After every row comes roughly how far along a hidden order it lies, from 0 to 30.
[-0.07 -0.36  1.53 -1.55 -2.39 -2.16 -4.91  2.83 -0.29 -0.07 -0.20  0.03
  3.89 -0.45 -1.52  0.87]
19
[ 0.03 -0.54  0.91 -0.08 -2.58 -2.55 -3.08  2.06 -1.21  0.08  7.68 -0.29
  1.55 -0.27 -1.56 -0.85]
30
[-0.31 -0.13 -0.58  0.53 -0.52 -0.01 -0.12  1.17  1.49 -0.36  0.32  1.74
  1.55  1.98  0.56  0.54]
0
[ 0.09 -1.81 -0.87 -1.48 -0.96  1.16 -2.44  0.55  0.50 -0.24 -5.06 -0.51
  0.55 -0.67  1.33  1.06]
14
[-1.14  0.29  0.37 -0.57  1.27 -0.25 -3.72  2.08 -0.35  0.10 -4.97  0.28
  2.82 -0.79  0.26  1.85]
15
[ 0.98  1.74 -0.82 -2.04 -1.26  1.91  1.37 -0.37 -0.77 -0.14  0.22 -0.82
 -0.93 -1.18 -0.46 -0.34]
16
[-0.11  2.44 -0.36 -1.47 -2.09  0.21 -2.38  1.19 -2.12 -0.04  3.25 -0.87
  1.15 -0.91 -0.99  0.26]
20
[-0.15  0.17  0.54  0.57  0.94 -1.48 -3.63  1.41 -0.53  0.26  1.65  0.97
  2.05 -0.56  0.18  0.23]
30
